Rows and whether each has a hidden trait (one of two labels; each part has its own):
[-11  22 -11   2  -6   0  17  12   8 -52 -20 -24 -10  17  -5 -10  12  51
  31   3  -3 -15 -16  -1   9  11 -10 -15  14 -20  -3   7 -22  24   5  -9
   9  10   6 -17 -14  -2  23 -57] | <21>
[  9  -5   5  12   1  -7   8   9  -7   4 -20  11  -4  13 -12  14   5   0
 -12  29  -5 -15   1   1 -16  -4  -4   7   1   8  13 -10 -12 -13  12 -15
 -11  -2   8  -4 -20  13 -14  -7] | <26>
[ 28  -3  17   6   0  -9 -12 -10 -15  31 -27   8   3  -7  -9  33   0 -32
 -45  36 -11  -3   5   5 -28 -17  -9  12  -5   5   8 -17  15 -40   9  -9
 -37 -12 -12  13 -12  14  -9  23] | <26>
[ 17 -23  15   7   0  -5 -16  -1 -16  36 -20  18   0   1 -17  33   3 -43
 -43  37 -15  -4  10   9 -23 -13  -3  13 -13   9  16 -29  10 -41  11  -4
 -20  -7  -4  10 -16  13 -11  22] | <26>
[ 15 -23  22  10   0  -6 -18   5 -11  28 -22  20  -1   5 -18  34   4 -35
 -40  38 -15  -7   8   9 -26 -12  -2  12 -11   9  17 -28   7 -33  13 -10
 -13  -5  -1   8 -18  13 -13  30] | <26>
[-10  -4  -9   5   0  -4  19  19   4 -25 -12  12  -2  23 -12  -2   7  34
  12  -2   4 -13  -3   3   4   1   0   2   3   4  14  -8 -21  22   3  -3
  17   8  15 -20 -17   1 -11 -23] | <21>
[  9   6  -1   3  -2  -8  14   3  -2 -18 -20   0  -2  10  -9   3   6  21
  -2   3 -11 -13  -6   1  -3  -1  -7   0   7   1   5   0 -16   8   5  -7
 -17   0   1 -13 -16   6   0 -30] | <26>
[ 17  -9  10  10   2  -7  -1   3  -8  18 -22   7  -2   8  -9  23   3  -9
 -28  31  -7 -10   2   1 -16 -11  -5  10  -1   8  12 -14  -2 -24  13 -17
 -25  -7  -2   3 -14  13 -16   6] | <26>
[  5 -28   7  14   4  -4   3  19  -8  26 -16  30  -2  17  -6  26   1 -17
 -26  28  -1 -10   9   4 -12  -9   5  15  -8  21  22 -26  -6 -20   8 -14
   8  -1   8  -5 -16  15 -33  13] | <26>
[  7  12 -13   1   4  -4  30  14   5 -22  -6  10   0  18  -2 -13  -4  40
  33 -18  19  -9  -4  -3  15  -7  -3   1   9   4   7  -1 -16  29  -9   1
   7   6  15 -20  -7   2 -12 -35] | <21>
[ -1  11 -12   1  -1  -2  26   9   6 -38 -14  -7  -3  15  -3 -12   4  45
  25  -9   8 -13 -10  -2  11   3  -8  -5  13  -7   0   9 -17  24  -2  -5
   4   7  11 -17 -10  -1   5 -46] | <21>
[ 23  -9  11   8   3  -9  -2  -1 -13  24 -22  13   0   0  -7  25   0 -14
 -30  26  -3 -10   4   1 -16 -14  -6  16  -1  11  10 -13   0 -26  11 -14
 -30  -8  -3   6 -11  15 -15  11] | <26>
[ -2 -23   8  16   1  -6  -2  17  -3  14 -21  19  -4  17 -14  27   7 -15
 -20  33 -11 -12   4   4 -15  -4   1  10  -5  16  24 -23  -8 -16  14 -15
   9   1   8  -2 -19  14 -21  15] | <26>
[  4   4  -4   2  -2  -5  28   6   2 -23 -21  -2  -1  12  -5  -5   4  32
  12   3   1 -12  -8   1  -1   1 -10  -1   9  -5   4   0 -17  15   2  -7
  -8   3   5 -15 -16   2  -2 -28] | <21>
[ -1   2  -6   5   0  -5  19  11   0 -16 -17   8   0  14  -9   2   4  29
  16  -2   2 -13  -1   0   5  -2  -4   1   7   4  10  -4 -17  14   0  -3
   4   4  10 -15 -17   4 -10 -26] | <21>
[ -3   3  -5   2  -3  -4  18  11   6 -32 -18   2  -2  18 -11  -4   7  33
   9  -1   1 -14  -7   2   2   3  -5  -2   7  -4   7  -1 -20  22   2  -4
   1   9  10 -18 -18   2  -1 -31] | <21>
[  5   3   2   6  -4  -6   6   9  -1 -19 -22  -3  -4  13 -11  10  10  19
  -4  18  -9 -14  -7   1  -9   1 -10  -1   4  -4   7  -2 -15  -1  10 -13
 -13   1  -1  -6 -19   7   2 -19] | <26>
[ -4 -26 -15  10  11  -3  37  33   6   8   3  50   5  34  -6  -8 -10  33
  15 -30  35 -10  12   0  18 -14  15  15  -6  34  29 -19 -18  30 -16   5
  44  11  34 -25 -13   6 -56 -14] | <21>
[-10 -16 -10   8   3  -1  23  26   5 -14 -11  25  -1  30 -12  -3   3  28
  10  -5   8 -13   4   2   7  -1   7   4  -2  13  20 -15 -23  25  -2  -1
  30   8  24 -20 -17   5 -23 -26] | <21>
[ -9 -11   1  13  -3  -5   2  15  -1  -7 -26   6  -6  18 -15  14  13   5
  -6  28 -20 -16  -2   4 -11   6  -3   0   1  -2  17 -12 -18   0  13 -19
   8   3   5  -8 -23  11  -5 -17] | <26>
[ 14   0  -2   5   5  -8  24   9  -2   0 -14  13   2  13  -4   5  -2  14
  -6  -3  12 -12   1  -3   1 -11  -1   7   5  12  13  -4 -12   6  -1  -6
 -12  -1   7 -11 -12   8 -22 -18] | <26>
[ 18 -17  16   8  -2  -8 -17  -4 -14  26 -22   9  -1   2 -15  34   4 -34
 -40  37 -14  -7   5   7 -27 -10  -7   6 -14   4  12 -22   9 -38  12 -13
 -26  -7  -8  10 -16  12  -5  25] | <26>
[  8   6  -7   1   0  -5  19   7   1 -23 -27  -1   0  13  -6  -2   4  32
 -12  -4   5 -11  -7   0   3   3  -7   1   7   0   8   0 -16  15   1  -4
  -9   4   5 -15 -15   5  -4 -35] | <21>
[  2   9 -13   1  -1  -3  28  14   6 -29 -12   2  -2  18  -4 -11   2  35
  -1 -13  13 -12  -5  -2  14  -1  -4  -3   9   0   4   2 -15  25  -6  -2
  11   7  15 -17  -9   2  -2 -41] | <21>
[  6  25  -2  -3  -9  -5  12  -6   2 -50 -33 -30  -6   4  -5  -3  14  46
  20   9 -12 -14 -19   0  -2   8 -20 -14  12 -24  -7  15 -19  13   8  -9
 -26   5  -7 -11 -20  -2  33 -51] | <21>
[ 17  -5   3   8   4  -9  18   8  -7   0 -15  12  -1  11  -4  13   1   2
 -13  13   6 -14   1  -1 -12 -10  -3   8   6  13  14  -6  -9  -6   6 -12
 -14  -3   7  -5 -11  12 -19 -15] | <26>
[ 14 -12   9  11   3  -7  -1   8 -11  18 -12  16  -2   8  -8  21   1 -20
 -25  21  -3 -11   6   2 -15 -13  -2  12  -5  13  14 -17  -1 -25   8 -15
 -15  -5   4   0 -11  13 -22  12] | <26>
[ -1 -19  10  16   0  -6 -11  16  -6   6 -24  16  -5  17 -17  25   9 -10
 -19  32 -11 -14   4   4 -15  -2   0   8  -4  10  18 -18 -13 -16  17 -18
   4   0   7  -3 -21  13 -17   0] | <26>
[ 11   0   3   6   2  -8  11   8  -5   1 -20   6  -2  13  -7  14   4   3
 -13  17  -2 -13  -1   1  -8  -6  -6   7   4   6  14  -3 -12  -5   8 -14
 -16  -4   1  -4 -13  12 -10 -15] | <26>
[-16  25 -24   3  -1   3  27  24  11 -47  -4 -25 -14  26   5 -19   5  53
  49 -11  13 -17 -18 -11  30  16  -8 -18  19 -15 -14  16 -25  30  -1 -16
  40  16  23 -17  -2  -5   7 -63] | <21>
[  6  11  -1   1  -4  -5  14   1   0 -30 -25 -11  -3  10 -11   4  10  25
   4   7 -10 -14 -11   1  -5   1 -12  -4   9 -10   4   3 -17   8   7  -8
 -21   2  -5 -10 -19   4   9 -37] | <26>
[  1 -22  14  13  -4  -5 -24   7  -9  12 -28  11  -6   9 -23  35  13 -35
 -35  47 -25 -11   2   9 -33   0  -2   7 -10   3  17 -25  -4 -23  21 -16
  -6  -1  -2   3 -25  11  -6  13] | <26>
[ -7  22 -21   2   2   1  36  21   9 -37  -7 -12  -7  21   7 -19   0  52
  36 -19  21 -11 -12  -8  28   3  -4  -9  16  -4  -6  11 -20  30  -8  -7
  29  12  21 -20   5  -3  -5 -49] | <21>
[ 10 -19  11  11   0  -6 -16   6 -10  23 -23  17  -2   6 -16  36   6 -30
 -35  39 -15  -9   7   6 -23  -9  -3  12  -9  11  18 -27   1 -36  14 -14
 -11  -5  -1   4 -15  12 -15  18] | <26>
[  0  -9   7  13  -1  -6   1  12  -7   4 -26   6  -6  14 -14  19  11  -1
 -12  30 -14 -16  -2   3 -14   0  -5   3  -1   4  13 -12 -13  -7  17 -16
  -7   2   2  -3 -22  12  -8 -19] | <26>
[-12 -31  14  17  -7  -3 -24  16  -7   5 -26  15  -9  16 -25  38  18 -32
 -33  62 -35 -10   3  12 -31   6   0   6 -14   2  22 -26  -6 -25  26 -15
  18   4   3   0 -29  12   0  14] | <26>
[ 21  22  -7  -3   1  -7  40  -3   0 -20 -15  -8   2   6  -1 -11  -1  35
  12 -18  15 -12  -9  -3   6  -9 -13  -1  15  -4  -1  13 -10  14  -6   0
 -32  -2  -6 -10  -6   2   1 -37] | <21>
[ 11   1   4   8   1  -8  12   7  -4  -5 -21   5  -4  10  -8  11   4   9
  -8  12  -3 -16  -1  -1  -8  -6  -6   4   4   6  11  -4 -16  -7   9 -14
 -17  -3   2  -5 -14   9 -12 -16] | <26>
[  0  28 -20   1   5   1  42  21   9 -28   9 -11  -8  24  13 -25  -7  56
  43 -31  31  -9 -13 -13  33   0  -6  -9  23  -1 -11  22 -16  25 -13 -12
  27  13  24 -20   8  -2  -9 -49] | <21>
[ 18   3   6   7   1  -9  11   3  -6   1 -22   2  -2   8  -5  13   3   3
 -13  18  -1 -15  -1  -1 -10  -7  -8   8   5   6   8  -4 -13 -10   8 -15
 -26  -5  -2  -5 -15  11  -8 -14] | <26>
[  8 -27  16  11  -2  -4 -19   3 -12  22 -23  20  -2   4 -20  39   8 -34
 -45  43 -20  -5   9  12 -31  -9   0  11 -15   7  21 -33   9 -33  15  -8
  -9  -3  -3   6 -20  11 -12  29] | <26>
[  9  18  -4  -2  -2  -6  21   0   1 -29 -17 -12  -1  10  -4  -7   4  44
   9 -10   3 -12 -12  -1   4  -3 -11  -4  13  -7   0   9 -16  20  -5  -3
 -18   0   1 -12 -10   1   2 -38] | <21>
[  0   0  -3   9   0  -5  10  11   1 -15 -21  10  -1  20 -12   2   7  26
   3   5   0 -15  -3   2  -1  -1  -2   4   4   3  14  -6 -18  15   4  -6
   3   5   5 -12 -15   6 -10 -23] | <26>
